Here is a tiny trained network, its code and every weight. The questions are about switching its units off for an input and a target symbol, where a switched-off unit gives its printed mean instead of its output.

import numpy as np


def w(rows, s, z=0):
    codes = np.array(rows[::2]) - 128.0
    scale = np.full(codes.shape[1], s)
    scale[-1] = z or s
    return codes * scale


def f(y):
    return np.maximum(y, 0)


def softmax(a):
    e = np.exp(a - a.max(-1, keepdims=True))
    return e / e.sum(-1, keepdims=True)


def log_softmax(a):
    a = a - a.max(-1, keepdims=True)
    return a - np.log(np.exp(a).sum(-1, keepdims=True))


def net(x, mask):
    ids = ['Φαδελμστω'.index(c) for c in x.split()]
    T = len(ids)
    res = E[ids] + P[:T]
    q, k, v = (res @ M[0].T for M in (Q, K, V))
    z = softmax(np.where(np.tri(T) > 0, q @ k.T / 3**0.5, -1e9)) @ v
    res = res + np.where(mask[0], z, O[0][:, -1]) @ O[0][:, :-1]
    y = f(res @ A[0][:, :-1].T + A[0][:, -1])
    res = res + np.where(mask[1:13], y, B[0][:, -1]) @ B[0][:, :-1]
    return log_softmax(res[-1] @ U[:, :-1].T + U[:, -1])


Q, K, V, O, A, B = {}, {}, {}, {}, {}, {}
E = w([
[169,186,110,145,174],'Φ',
[97,127,240,129,101],'α',
[139,119,78,82,62],'δ',
[126,149,253,146,164],'ε',
[142,156,83,120,72],'λ',
[158,164,251,175,119],'μ',
[123,145,80,94,110],'σ',
[92,100,179,77,134],'τ',
[101,128,153,112,68],'ω',
],0.0072)
P = w([
[198,60,98,150,164],'0',
[89,172,164,158,2],'1',
[243,91,187,59,112],'2',
[93,145,126,143,75],'3',
[240,95,185,56,124],'4',
[85,156,120,124,112],'5',
[231,100,185,54,144],'6',
[68,174,115,111,136],'7',
[235,102,180,52,139],'8',
[57,191,118,99,153],'9',
],0.0059)
Q[0] = w([
[114,107,97,52,102],'head 0',
[151,87,193,66,138],'head 0',
[5,115,87,234,130],'head 0',
],0.026)
K[0] = w([
[117,66,86,94,110],'head 0',
[109,61,161,156,128],'head 0',
[68,252,170,17,136],'head 0',
],0.028)
V[0] = w([
[155,143,176,253,240],'head 0',
[108,50,8,66,211],'head 0',
[239,214,28,205,114],'head 0',
],0.017)
O[0] = w([
[248,141,104,68,131,247],'head 0',
[128,46,122,196,203,71],'head 0',
[217,211,148,226,129,252],'head 0',
],0.016,0.0034)
A[0] = w([
[104,196,142,153,127,127],'neuron 0',
[129,61,134,106,152,79],'neuron 1',
[94,140,116,106,132,240],'neuron 2',
[77,128,139,109,59,58],'neuron 3',
[136,100,65,148,160,94],'neuron 4',
[60,142,134,156,18,174],'neuron 5',
[142,114,182,172,122,117],'neuron 6',
[122,98,151,165,158,2],'neuron 7',
[60,138,156,168,110,91],'neuron 8',
[133,108,6,126,101,157],'neuron 9',
[159,62,150,106,167,184],'neuron 10',
[143,104,233,130,132,217],'neuron 11',
],0.018,0.0071)
B[0] = w([
[98,112,48,98,171,219],'neuron 0',
[170,68,34,147,105,173],'neuron 1',
[97,189,40,158,64,199],'neuron 2',
[162,116,71,97,253,208],'neuron 3',
[100,124,182,146,74,166],'neuron 4',
[105,110,234,190,35,251],'neuron 5',
[160,75,46,134,125,204],'neuron 6',
[162,20,177,41,88,151],'neuron 7',
[169,167,87,44,180,175],'neuron 8',
[93,164,199,137,114,147],'neuron 9',
[100,133,183,129,237,220],'neuron 10',
[89,167,175,164,63,206],'neuron 11',
],0.023,0.014)
U = w([
[163,163,3,40,248,102],'Φ',
[137,121,51,136,50,253],'α',
[26,179,214,208,41,207],'δ',
[215,151,143,221,160,132],'ε',
[238,162,159,66,65,12],'λ',
[132,147,198,77,201,156],'μ',
[183,82,113,48,144,71],'σ',
[139,79,213,150,88,55],'τ',
[61,89,131,168,220,34],'ω',
],0.0048,0.0041)

Each question gives the input, a string of symbols that net reads in full, and the target symbol t.
The units are the heads (3 rows each of Q, K, V and O) and the neurons (one row each of A and B). Each row of codes is followed by its name. A weight is (code - 128) times the scale printed after its matrix; where a second scale follows, it is the last column's (O, A, B and U).
mask holds one flag per unit, heads first, then neurons. A switched-off unit (its flag False) gives its mean, the last column of its rows in O or B, instead of its output. The means were averaged over made-up inputs and are rounded, as every weight is.
A unit's drop is (log p(t) with every unit on - log p(t) with that unit switched off) / (log p(t) with every unit on - log p(t) with every unit switched off).
The circuit of an input: a set's keep is (log p(t) with only the set's units on - log p(t) with every unit switched off) / (log p(t) with every unit on - log p(t) with every unit switched off). Starting from the 12 units with the biggest drops (on a tie, the unit counted first), units are removed one at a time, each time the one whose removal leaves the highest keep (on an exact tie, the one counted first), for as long as the keep stays at least 0.8.
circuit, biggest first: the units of the circuit, biggest drop first
unit that matters most: the unit with the biggest drop
k most important neurons: the k neurons with the biggest drops, biggest first
drop of u: that unit's drop, to one decimal
input ω ε Φ δ ω σ τ, target δ: 2 most important neurons : neuron 3; neuron 11
input ω Φ ε ε σ τ ε Φ Φ λ, target δ: circuit, biggest first : neuron 5; head 0
input τ ε λ τ σ Φ, target δ: most important neuron : neuron 6
input μ μ τ σ λ α σ τ Φ τ, target Φ: circuit, biggest first : neuron 3; head 0
input τ Φ Φ τ Φ τ Φ τ λ, target ω: 2 most important neurons : neuron 10; neuron 5
input σ σ τ, target τ: 2 most important neurons : neuron 7; neuron 11
input λ Φ ω, target α: circuit, biggest first : head 0; neuron 6; neuron 10
input Φ Φ Φ σ λ Φ Φ δ τ ω, target δ: 2 most important neurons : neuron 5; neuron 6
input λ ε δ Φ δ ω Φ Φ Φ, target α: 3 most important neurons : neuron 3; neuron 10; neuron 6
input τ μ τ ε σ, target ω: 3 most important neurons : neuron 10; neuron 5; neuron 1
input ε τ μ, target μ: circuit, biggest first : head 0; neuron 10; neuron 6
input λ δ τ Φ Φ ω ε, target α: 4 most important neurons : neuron 6; neuron 11; neuron 5; neuron 3
input λ σ Φ μ σ σ σ, target α: circuit, biggest first : head 0; neuron 10; neuron 6
input Φ Φ Φ Φ α α α Φ Φ Φ, target Φ: 3 most important neurons : neuron 5; neuron 0; neuron 11
input δ Φ τ, target σ: unit that matters most : head 0
input λ Φ λ Φ λ σ σ σ τ, target α: 3 most important neurons : neuron 6; neuron 5; neuron 11
input ω Φ ε Φ Φ, target δ: 4 most important neurons : neuron 3; neuron 0; neuron 8; neuron 6
input Φ δ σ τ, target δ: 3 most important neurons : neuron 5; neuron 2; neuron 6
input ε λ Φ Φ Φ Φ α δ, target δ: 4 most important neurons : neuron 5; neuron 6; neuron 1; neuron 7
input α Φ Φ ω α Φ Φ μ ε, target Φ: circuit, biggest first : neuron 5
input ε ε σ, target μ: 2 most important neurons : neuron 5; neuron 9
input τ Φ Φ α Φ ε, target δ: 4 most important neurons : neuron 5; neuron 6; neuron 1; neuron 8
input σ λ δ, target τ: drop of neuron 10 : 0.0
input Φ τ τ Φ Φ μ, target δ: drop of head 0 : 0.8
input τ τ τ, target ω: drop of neuron 10 : 2.8
input ω Φ μ δ, target δ: drop of neuron 3 : -0.2
input ε λ Φ μ μ τ Φ Φ Φ σ, target δ: circuit, biggest first : neuron 3
